[[7.47 1.11]
 [2.30 2.36]
 [5.43 0.88]
 [2.91 8.80]]
=>
[[2.91 8.80]
 [7.47 1.11]
 [2.30 2.36]
 [5.43 0.88]]

[[ 1.62  3.61  1.71 -0.58 -0.10  0.06  2.76  0.66]
 [ 2.49  4.18  2.91 -0.38 -0.92 -0.75  3.68  0.01]
 [ 1.12 -1.70  0.50  1.29  0.49  0.05 -1.37 -0.48]
 [ 3.29 -3.79  3.15  3.19 -1.48 -2.31 -1.61 -3.14]
 [-3.59  7.22 -4.80 -4.60  4.66  5.58  2.33  6.62]
 [ 3.48  0.82  3.88  1.45 -1.76 -2.05  1.84 -1.93]
 [-1.92  6.81 -2.63 -3.61  3.12  3.88  3.01  4.93]]
=>
[[-1.92  6.81 -2.63 -3.61  3.12  3.88  3.01  4.93]
 [ 1.62  3.61  1.71 -0.58 -0.10  0.06  2.76  0.66]
 [ 2.49  4.18  2.91 -0.38 -0.92 -0.75  3.68  0.01]
 [ 1.12 -1.70  0.50  1.29  0.49  0.05 -1.37 -0.48]
 [ 3.29 -3.79  3.15  3.19 -1.48 -2.31 -1.61 -3.14]
 [-3.59  7.22 -4.80 -4.60  4.66  5.58  2.33  6.62]
 [ 3.48  0.82  3.88  1.45 -1.76 -2.05  1.84 -1.93]]

[[ 4.67  0.57  2.26 -1.00  1.39 -4.24  5.25 -2.25  2.81  3.75  5.11 -1.60
   2.67 -1.04 -2.32]
 [-0.57  0.42  0.85 -0.56  2.90  2.26 -1.41 -3.53  4.38 -2.70 -4.32  3.63
  -1.74 -0.47 -4.36]
 [ 5.01  0.46  2.24 -0.92  0.66 -4.76  5.76 -1.65  2.02  4.81  6.65 -2.27
   3.37 -1.01 -1.01]]
=>
[[ 5.01  0.46  2.24 -0.92  0.66 -4.76  5.76 -1.65  2.02  4.81  6.65 -2.27
   3.37 -1.01 -1.01]
 [ 4.67  0.57  2.26 -1.00  1.39 -4.24  5.25 -2.25  2.81  3.75  5.11 -1.60
   2.67 -1.04 -2.32]
 [-0.57  0.42  0.85 -0.56  2.90  2.26 -1.41 -3.53  4.38 -2.70 -4.32  3.63
  -1.74 -0.47 -4.36]]

[[-7.54 -4.58  6.47 -6.11  1.90 -2.98  3.33 -0.01  0.62 -8.17 -6.21]
 [ 7.03  2.51 -8.78 -7.11 -4.13 -3.06 -6.45 -4.83 -4.46  6.62  4.49]]
=>
[[ 7.03  2.51 -8.78 -7.11 -4.13 -3.06 -6.45 -4.83 -4.46  6.62  4.49]
 [-7.54 -4.58  6.47 -6.11  1.90 -2.98  3.33 -0.01  0.62 -8.17 -6.21]]

[[ 2.84  3.37 -1.15  6.49]
 [ 2.83 -7.79  7.97 -3.86]
 [ 2.65  2.56  3.65 -1.09]
 [ 6.36  4.16 -1.08  5.70]
 [ 4.04  4.42 -3.24  5.31]
 [-1.28 -2.18 -0.87  4.53]
 [ 1.82  4.32 -2.46  4.24]
 [-5.58  4.41 -8.00  2.04]
 [-5.83 -2.07 -0.05 -5.26]
 [-7.26 -1.68 -0.57 -5.23]
 [-0.72 -5.60  4.37 -3.32]
 [ 2.37  4.65 -4.37  4.68]]
=>
[[ 2.37  4.65 -4.37  4.68]
 [ 2.84  3.37 -1.15  6.49]
 [ 2.83 -7.79  7.97 -3.86]
 [ 2.65  2.56  3.65 -1.09]
 [ 6.36  4.16 -1.08  5.70]
 [ 4.04  4.42 -3.24  5.31]
 [-1.28 -2.18 -0.87  4.53]
 [ 1.82  4.32 -2.46  4.24]
 [-5.58  4.41 -8.00  2.04]
 [-5.83 -2.07 -0.05 -5.26]
 [-7.26 -1.68 -0.57 -5.23]
 [-0.72 -5.60  4.37 -3.32]]

[[ 4.97  1.36 -2.21  4.00]
 [-5.16 -1.20 -1.69 -3.54]
 [-2.82  3.56  4.29 -4.55]
 [ 8.01  0.13 -2.57  1.35]
 [-0.79  0.71  1.41 -2.69]
 [-5.11 -0.21 -1.36 -3.99]
 [-3.67 -1.47  0.64  3.30]
 [ 2.04  1.22 -0.64  7.30]
 [-5.15 -1.27 -1.73 -3.43]
 [-5.20 -1.51 -2.05 -0.98]
 [-0.96 -0.36  3.95 -4.41]]
=>
[[-0.96 -0.36  3.95 -4.41]
 [ 4.97  1.36 -2.21  4.00]
 [-5.16 -1.20 -1.69 -3.54]
 [-2.82  3.56  4.29 -4.55]
 [ 8.01  0.13 -2.57  1.35]
 [-0.79  0.71  1.41 -2.69]
 [-5.11 -0.21 -1.36 -3.99]
 [-3.67 -1.47  0.64  3.30]
 [ 2.04  1.22 -0.64  7.30]
 [-5.15 -1.27 -1.73 -3.43]
 [-5.20 -1.51 -2.05 -0.98]]
